Below are the code and all the weights of a small trained network. Each question names an input and a class and asks about switching units off, where a switched-off unit gives its printed mean instead of its output.

import numpy as np


def w(rows, s, z=0):
    codes = np.array(rows[::2]) - 128.0
    scale = np.full(codes.shape[1], s)
    scale[-1] = z or s
    return codes * scale


def norm(h):
    return h / np.sqrt((h * h).mean(-1, keepdims=True) + 1e-5)


def f(y):
    return y / 2 * (1 + np.tanh(0.7978845608 * (y + 0.044715 * y**3)))


def log_softmax(a):
    a = a - a.max(-1, keepdims=True)
    return a - np.log(np.exp(a).sum(-1, keepdims=True))


def net(x, mask):
    res = np.array(x, float).reshape(1, 5) / 4 @ E
    u = 0
    for l in range(2):
        y = f(norm(res) @ A[l][:, :-1].T + A[l][:, -1])
        res = res + np.where(mask[u : u + 3], y, B[l][:, -1]) @ B[l][:, :-1]
        u += 3
    return log_softmax(norm(res)[-1] @ U[:, :-1].T + U[:, -1])


A, B = {}, {}
E = w([
[221,37,235,149,146,141,124,138],'x0',
[141,116,183,108,99,148,158,175],'x1',
[148,233,167,208,159,2,99,131],'x2',
[202,149,157,60,116,117,55,177],'x3',
[144,175,177,146,136,142,146,89],'x4',
],0.0074)
A[0] = w([
[155,90,122,154,99,155,174,169,142],'0.n0',
[158,134,135,168,126,42,102,166,81],'0.n1',
[118,87,64,1,51,121,70,188,255],'0.n2',
],0.0079,0.0015)
B[0] = w([
[61,167,160,192,255,159,108,146,163],'0.n0',
[139,29,133,177,98,125,84,136,184],'0.n1',
[171,129,157,141,164,55,61,79,253],'0.n2',
],0.0097,0.0064)
A[1] = w([
[154,107,203,132,105,83,88,254,211],'1.n0',
[162,122,151,15,76,235,175,77,251],'1.n1',
[112,83,37,107,96,5,27,130,237],'1.n2',
],0.0067,0.0021)
B[1] = w([
[143,107,113,158,196,139,82,74,209],'1.n0',
[245,75,61,192,124,119,164,30,157],'1.n1',
[155,69,145,182,214,91,69,101,255],'1.n2',
],0.011,0.0075)
U = w([
[83,195,131,55,27,187,171,254,5],'0',
[239,94,145,155,120,118,34,112,251],'1',
],0.0052,0.0029)

Each question gives the input, the list of numbers given to net, and the class t.
The units are the neurons (one row each of A and B). Each row of codes is followed by its name. A weight is (code - 128) times the scale printed after its matrix; where a second scale follows, it is the last column's (A, B and U).
mask holds one flag per neuron, layer by layer. A switched-off neuron (its flag False) gives its mean, the last column of its row in B, instead of its output. The means were averaged over made-up inputs and are rounded, as every weight is.
A unit's drop is (log p(t) with every unit on - log p(t) with that unit switched off) / (log p(t) with every unit on - log p(t) with every unit switched off).
The circuit of an input: a set's keep is (log p(t) with only the set's units on - log p(t) with every unit switched off) / (log p(t) with every unit on - log p(t) with every unit switched off). Starting from all 6 units, units are removed one at a time, each time the one whose removal leaves the highest keep (on an exact tie, the one counted first), for as long as the keep stays at least 0.8.
circuit, biggest first: the units of the circuit, biggest drop first
top k neurons: the k neurons with the biggest drops, biggest first
drop of u: that unit's drop, to one decimal
input [-3,6,-6,-8,4], class 0: circuit, biggest first	(1.n2)
input [2,3,0,-8,-2], class 0: circuit, biggest first	(1.n2 0.n2 1.n0)
input [-4,4,4,-3,5], class 0: circuit, biggest first	(0.n2 1.n2 1.n0)
input [-2,8,6,-7,4], class 0: circuit, biggest first	(1.n2 0.n2 1.n0)
input [-5,1,4,-4,4], class 0: circuit, biggest first	(0.n2 1.n2 1.n0)
input [-1,8,4,-6,7], class 0: top 2 neurons	(1.n2 0.n2)
input [-4,8,-1,-8,7], class 0: top 2 neurons	(1.n2 1.n0)
input [-2,4,-5,-7,2], class 0: top 3 neurons	(1.n2 1.n0 0.n0)
input [6,-2,0,-6,-5], class 0: top 2 neurons	(0.n2 1.n2)
input [4,-6,-2,-5,-4], class 0: top 2 neurons	(0.n2 1.n2)
input [-3,7,4,-8,5], class 0: drop of 1.n2	0.3
input [-7,5,2,-7,-1], class 0: drop of 1.n2	0.1
